Below are the code and all the weights of a small trained network. Each question names an input and a target symbol and asks about switching units off, where a switched-off unit gives its printed mean instead of its output.

import numpy as np


def w(rows, s, z=0):
    codes = np.array(rows[::2]) - 128.0
    scale = np.full(codes.shape[1], s)
    scale[-1] = z or s
    return codes * scale


def norm(h):
    return h / np.sqrt((h * h).mean(-1, keepdims=True) + 1e-5)


def f(y):
    return np.maximum(y, 0)


def softmax(a):
    e = np.exp(a - a.max(-1, keepdims=True))
    return e / e.sum(-1, keepdims=True)


def log_softmax(a):
    a = a - a.max(-1, keepdims=True)
    return a - np.log(np.exp(a).sum(-1, keepdims=True))


def net(x, mask):
    ids = ['αβγεζηθλμξπστφψω'.index(c) for c in x.split()]
    T = len(ids)
    res = E[ids] + P[:T]
    q, k, v = (norm(res) @ M[0].T for M in (Q, K, V))
    z = softmax(np.where(np.tri(T) > 0, q @ k.T / 2**0.5, -1e9)) @ v
    res = res + np.where(mask[0], z, O[0][:, -1]) @ O[0][:, :-1]
    y = f(norm(res) @ A[0][:, :-1].T + A[0][:, -1])
    res = res + np.where(mask[1:13], y, B[0][:, -1]) @ B[0][:, :-1]
    return log_softmax(norm(res)[-1] @ U[:, :-1].T + U[:, -1])


Q, K, V, O, A, B = {}, {}, {}, {}, {}, {}
E = w([
[234,73,107,244,89,96,234,69],'α',
[74,119,58,134,93,86,112,60],'β',
[136,131,142,218,127,151,137,72],'γ',
[87,65,157,172,120,85,123,75],'ε',
[95,138,23,51,159,95,102,103],'ζ',
[74,85,183,37,158,155,157,212],'η',
[165,108,169,74,72,184,96,145],'θ',
[123,138,82,166,124,76,161,122],'λ',
[121,26,197,1,85,140,122,153],'μ',
[157,173,105,55,134,155,77,225],'ξ',
[31,124,182,43,82,83,141,80],'π',
[195,10,157,176,146,95,144,119],'σ',
[212,143,175,75,72,95,144,164],'τ',
[97,207,145,172,111,131,74,203],'φ',
[59,150,88,198,142,144,89,127],'ψ',
[191,179,137,75,134,136,89,81],'ω',
],0.0099)
P = w([
[147,154,104,85,115,148,232,76],'0',
[154,131,150,113,188,118,104,104],'1',
[160,138,143,121,59,185,140,70],'2',
[148,126,148,120,182,115,98,107],'3',
[150,121,141,141,46,186,125,92],'4',
[148,123,141,129,184,107,93,110],'5',
[132,104,136,163,26,180,133,122],'6',
[145,121,141,133,178,100,85,113],'7',
[122,95,108,158,2,154,131,124],'8',
[143,120,137,136,178,101,81,111],'9',
[113,89,95,170,4,134,138,134],'10',
],0.0077)
Q[0] = w([
[157,3,135,132,136,123,176,57],'H0',
[226,89,154,47,137,107,138,191],'H0',
],0.011)
K[0] = w([
[132,7,146,134,132,104,157,70],'H0',
[185,94,166,67,132,143,143,170],'H0',
],0.015)
V[0] = w([
[44,36,65,223,2,72,91,182],'H0',
[195,154,120,59,205,159,131,77],'H0',
],0.002)
O[0] = w([
[155,182,171,51,166,224,221,105,253],'H0',
[39,157,31,253,107,118,48,96,95],'H0',
],0.0048,0.00041)
A[0] = w([
[112,129,145,42,92,156,211,134,226],'N0',
[93,171,169,156,121,177,114,119,197],'N1',
[178,107,183,182,97,127,132,82,151],'N2',
[177,162,105,56,85,196,255,98,110],'N3',
[133,153,86,191,93,98,97,123,222],'N4',
[135,131,125,174,29,117,150,146,184],'N5',
[94,130,174,137,156,134,138,67,4],'N6',
[176,158,96,85,105,167,117,141,153],'N7',
[132,126,135,168,118,96,132,126,178],'N8',
[95,110,46,98,29,125,143,101,203],'N9',
[147,68,123,148,133,87,146,117,145],'N10',
[139,140,133,135,178,159,89,193,81],'N11',
],0.0084,0.0023)
B[0] = w([
[196,169,63,206,133,130,203,87,213],'N0',
[175,91,111,123,135,128,115,114,193],'N1',
[108,175,72,123,108,115,135,181,234],'N2',
[228,202,17,199,153,106,254,134,223],'N3',
[143,109,168,87,119,178,178,126,209],'N4',
[76,83,117,73,138,149,186,131,231],'N5',
[97,128,112,108,85,110,80,141,156],'N6',
[100,104,81,166,150,103,174,116,183],'N7',
[110,158,137,130,120,164,125,157,170],'N8',
[134,104,159,154,62,222,219,226,253],'N9',
[102,163,159,102,139,181,98,138,189],'N10',
[111,114,153,183,92,88,172,72,165],'N11',
],0.0068,0.0064)
U = w([
[221,169,35,193,114,135,209,122,158],'α',
[58,63,166,143,39,226,167,194,62],'β',
[127,255,76,185,103,202,39,151,12],'γ',
[12,189,123,115,107,114,66,149,252],'ε',
[79,98,29,64,199,126,116,118,159],'ζ',
[81,50,179,137,203,53,201,137,89],'η',
[186,61,89,156,24,127,35,110,90],'θ',
[116,218,200,78,209,179,154,110,108],'λ',
[203,47,188,52,137,143,134,64,135],'μ',
[100,117,53,204,124,9,102,163,120],'ξ',
[79,147,149,81,72,47,166,31,153],'π',
[173,91,138,170,220,176,74,220,117],'σ',
[169,194,153,51,100,59,112,215,118],'τ',
[171,185,249,213,75,96,115,117,117],'φ',
[93,66,109,210,173,189,103,11,105],'ψ',
[221,186,110,87,141,129,71,36,211],'ω',
],0.0075,0.0029)

Each question gives the input, a string of symbols that net reads in full, and the target symbol t.
The units are the heads (2 rows each of Q, K, V and O) and the neurons (one row each of A and B). Each row of codes is followed by its name. A weight is (code - 128) times the scale printed after its matrix; where a second scale follows, it is the last column's (O, A, B and U).
mask holds one flag per unit, heads first, then neurons. A switched-off unit (its flag False) gives its mean, the last column of its rows in O or B, instead of its output. The means were averaged over made-up inputs and are rounded, as every weight is.
A unit's drop is (log p(t) with every unit on - log p(t) with that unit switched off) / (log p(t) with every unit on - log p(t) with every unit switched off).
The circuit of an input: a set's keep is (log p(t) with only the set's units on - log p(t) with every unit switched off) / (log p(t) with every unit on - log p(t) with every unit switched off). Starting from the 12 units with the biggest drops (on a tie, the unit counted first), units are removed one at a time, each time the one whose removal leaves the highest keep (on an exact tie, the one counted first), for as long as the keep stays at least 0.8.
units of the circuit, in order: the units of the circuit, biggest drop first
most important unit: the unit with the biggest drop
top k neurons: the k neurons with the biggest drops, biggest first
drop when u is switched off: that unit's drop, to one decimal
input ε ε ψ σ φ φ μ, target α: units of the circuit, in order -> N0
input σ σ γ η α π φ ε β τ, target τ: units of the circuit, in order -> H0, N9, N3, N0
input β φ τ σ ε μ, target μ: top 3 neurons -> N3, N9, N2
input γ φ φ, target β: top 3 neurons -> N3, N0, N5
input τ θ φ ψ, target ψ: units of the circuit, in order -> N9, N3, N2
input ψ π β ζ σ φ θ, target α: units of the circuit, in order -> N3, N0
input θ τ θ σ γ τ σ θ, target θ: units of the circuit, in order -> N9, N3, H0
input ω ζ μ θ β ζ ξ ω, target ω: top 4 neurons -> N9, N3, N5, N0
input τ ε β β μ ζ τ φ β, target β: top 2 neurons -> N9, N5
input γ φ λ ψ σ ζ ψ, target β: units of the circuit, in order -> N3, N0
input σ ε σ, target β: top 3 neurons -> N0, N3, N10
input ξ τ α γ, target γ: top 3 neurons -> N2, N9, N3
input φ σ λ α μ σ β ξ λ γ, target γ: top 2 neurons -> N2, N3
input ψ γ φ β η η, target η: top 3 neurons -> N3, N9, N11
input γ σ φ θ, target θ: most important unit -> H0
input λ ζ π ψ λ θ ζ π, target π: drop when N0 is switched off -> 0.2
input μ τ ξ φ ψ θ π θ ξ ζ ξ, target β: drop when H0 is switched off -> 0.6
input τ ω γ θ φ ω λ ψ ψ β ψ, target β: drop when H0 is switched off -> -0.2
input ε μ ζ θ σ τ, target τ: drop when N8 is switched off -> 0.0
